Below are the code and all the weights of a small trained network. Each question names an input and a target symbol and asks about switching units off, where a switched-off unit gives its printed mean instead of its output.

import numpy as np


def w(rows, s, z=0):
    codes = np.array(rows[::2]) - 128.0
    scale = np.full(codes.shape[1], s)
    scale[-1] = z or s
    return codes * scale


def f(y):
    return y / 2 * (1 + np.tanh(0.7978845608 * (y + 0.044715 * y**3)))


def softmax(a):
    e = np.exp(a - a.max(-1, keepdims=True))
    return e / e.sum(-1, keepdims=True)


def log_softmax(a):
    a = a - a.max(-1, keepdims=True)
    return a - np.log(np.exp(a).sum(-1, keepdims=True))


def net(x, mask):
    ids = ['ΞΦΨηλσ'.index(c) for c in x.split()]
    T = len(ids)
    res = E[ids] + P[:T]
    q, k, v = (res @ M[0].T for M in (Q, K, V))
    z = softmax(np.where(np.tri(T) > 0, q @ k.T / 2**0.5, -1e9)) @ v
    res = res + np.where(mask[0], z, O[0][:, -1]) @ O[0][:, :-1]
    y = f(res @ A[0][:, :-1].T + A[0][:, -1])
    res = res + np.where(mask[1:13], y, B[0][:, -1]) @ B[0][:, :-1]
    return log_softmax(res[-1] @ U[:, :-1].T + U[:, -1])


Q, K, V, O, A, B = {}, {}, {}, {}, {}, {}
E = w([
[230,159,178,128,75,11],'Ξ',
[87,90,1,38,72,169],'Φ',
[241,157,42,234,184,128],'Ψ',
[113,138,40,19,179,111],'η',
[51,52,122,122,20,31],'λ',
[193,183,177,119,178,43],'σ',
],0.016)
P = w([
[162,255,98,115,93,122],'0',
[130,185,96,99,148,97],'1',
[134,183,132,152,157,118],'2',
[120,146,128,159,129,138],'3',
[152,124,141,131,120,131],'4',
[124,110,158,137,131,127],'5',
[115,89,158,143,124,133],'6',
[142,98,158,152,166,144],'7',
[125,59,155,131,112,165],'8',
[160,63,167,112,171,146],'9',
[128,98,174,176,65,164],'10',
],0.017)
Q[0] = w([
[170,72,250,222,131,64],'head 0',
[121,112,155,173,111,126],'head 0',
],0.012)
K[0] = w([
[146,1,166,121,176,183],'head 0',
[186,75,209,84,220,113],'head 0',
],0.009)
V[0] = w([
[102,124,73,127,39,117],'head 0',
[107,115,35,197,149,247],'head 0',
],0.011)
O[0] = w([
[134,111,247,118,108,180,148],'head 0',
[18,161,158,118,117,99,2],'head 0',
],0.014,0.0085)
A[0] = w([
[151,127,133,139,176,144,71],'neuron 0',
[106,58,101,155,160,115,197],'neuron 1',
[138,111,101,113,135,102,136],'neuron 2',
[156,152,120,193,123,118,158],'neuron 3',
[177,116,158,138,108,108,122],'neuron 4',
[111,141,102,148,117,70,119],'neuron 5',
[114,94,123,112,142,181,212],'neuron 6',
[150,142,158,107,101,9,255],'neuron 7',
[124,119,86,127,112,183,111],'neuron 8',
[171,121,113,139,130,107,156],'neuron 9',
[66,121,126,107,146,134,55],'neuron 10',
[92,183,196,88,137,140,93],'neuron 11',
],0.014,0.0047)
B[0] = w([
[144,79,151,140,160,148,184],'neuron 0',
[156,170,125,112,88,113,167],'neuron 1',
[110,189,128,97,59,90,179],'neuron 2',
[88,142,178,115,69,114,216],'neuron 3',
[125,86,77,194,129,145,235],'neuron 4',
[174,141,162,78,145,203,152],'neuron 5',
[99,172,111,85,148,137,166],'neuron 6',
[55,162,93,78,166,184,234],'neuron 7',
[88,42,115,96,153,111,154],'neuron 8',
[91,97,128,171,77,60,253],'neuron 9',
[194,94,2,178,210,117,143],'neuron 10',
[113,55,143,156,94,97,169],'neuron 11',
],0.0088,0.015)
U = w([
[167,203,165,3,153,177,251],'Ξ',
[201,103,198,186,190,224,119],'Φ',
[180,149,119,98,146,51,58],'Ψ',
[84,93,225,149,178,140,147],'η',
[184,102,119,191,187,180,38],'λ',
[78,138,107,160,207,131,161],'σ',
],0.005,0.0034)

Each question gives the input, a string of symbols that net reads in full, and the target symbol t.
The units are the heads (2 rows each of Q, K, V and O) and the neurons (one row each of A and B). Each row of codes is followed by its name. A weight is (code - 128) times the scale printed after its matrix; where a second scale follows, it is the last column's (O, A, B and U).
mask holds one flag per unit, heads first, then neurons. A switched-off unit (its flag False) gives its mean, the last column of its rows in O or B, instead of its output. The means were averaged over made-up inputs and are rounded, as every weight is.
A unit's drop is (log p(t) with every unit on - log p(t) with that unit switched off) / (log p(t) with every unit on - log p(t) with every unit switched off).
The circuit of an input: a set's keep is (log p(t) with only the set's units on - log p(t) with every unit switched off) / (log p(t) with every unit on - log p(t) with every unit switched off). Starting from the 12 units with the biggest drops (on a tie, the unit counted first), units are removed one at a time, each time the one whose removal leaves the highest keep (on an exact tie, the one counted first), for as long as the keep stays at least 0.8.
circuit, biggest first: the units of the circuit, biggest drop first
top k neurons: the k neurons with the biggest drops, biggest first
drop when u is switched off: that unit's drop, to one decimal
input Ψ Φ Ψ η λ Φ η λ σ Ψ, target Ψ: circuit, biggest first	[head 0; neuron 7; neuron 1]
input σ Φ λ Φ η Ξ Ξ Ψ Ξ σ λ, target Ψ: circuit, biggest first	[head 0; neuron 2]
input η η Ψ σ η Ξ, target σ: circuit, biggest first	[neuron 7; neuron 4]
input Ψ Ξ Ξ, target λ: top 2 neurons	[neuron 4; neuron 0]
input η σ σ σ Ψ σ η Ξ, target σ: circuit, biggest first	[neuron 7; head 0]
input Ψ Ψ Ψ Ψ σ Φ Ξ σ η η, target σ: circuit, biggest first	[head 0; neuron 10]
input λ Ξ σ λ, target Ψ: circuit, biggest first	[head 0; neuron 1; neuron 2]
input σ σ Φ Ξ Ψ Ψ, target Ξ: circuit, biggest first	[head 0; neuron 4; neuron 5; neuron 9]
input Φ Ψ Φ Ξ λ λ, target Φ: circuit, biggest first	[head 0; neuron 9]
input η η Ψ σ, target Ξ: top 3 neurons	[neuron 5; neuron 4; neuron 7]
input Φ λ σ Ψ Ξ, target Ξ: circuit, biggest first	[head 0; neuron 7; neuron 5]
input σ λ Φ Ξ η Φ Ξ Ψ η η, target Ψ: top 3 neurons	[neuron 2; neuron 7; neuron 9]
input σ σ η σ Ψ σ Φ Ψ λ, target Ξ: top 2 neurons	[neuron 9; neuron 4]
input Φ Ξ Ξ λ λ Ξ Ξ, target λ: top 2 neurons	[neuron 4; neuron 9]
input σ Ξ Ψ, target Ψ: circuit, biggest first	[head 0; neuron 7; neuron 4]
input η σ Ψ η η Φ η σ σ σ, target Ψ: top 3 neurons	[neuron 2; neuron 9; neuron 1]
input Ξ Ψ σ Φ Φ Ψ, target η: drop when head 0 is switched off	0.6
input Ξ Ξ σ σ λ Φ, target λ: drop when head 0 is switched off	1.8
input λ η η Ξ σ σ σ σ η, target Φ: drop when neuron 7 is switched off	0.1
input Ξ σ σ Ξ λ Φ λ Ψ Ψ σ, target Ξ: drop when neuron 0 is switched off	0.0
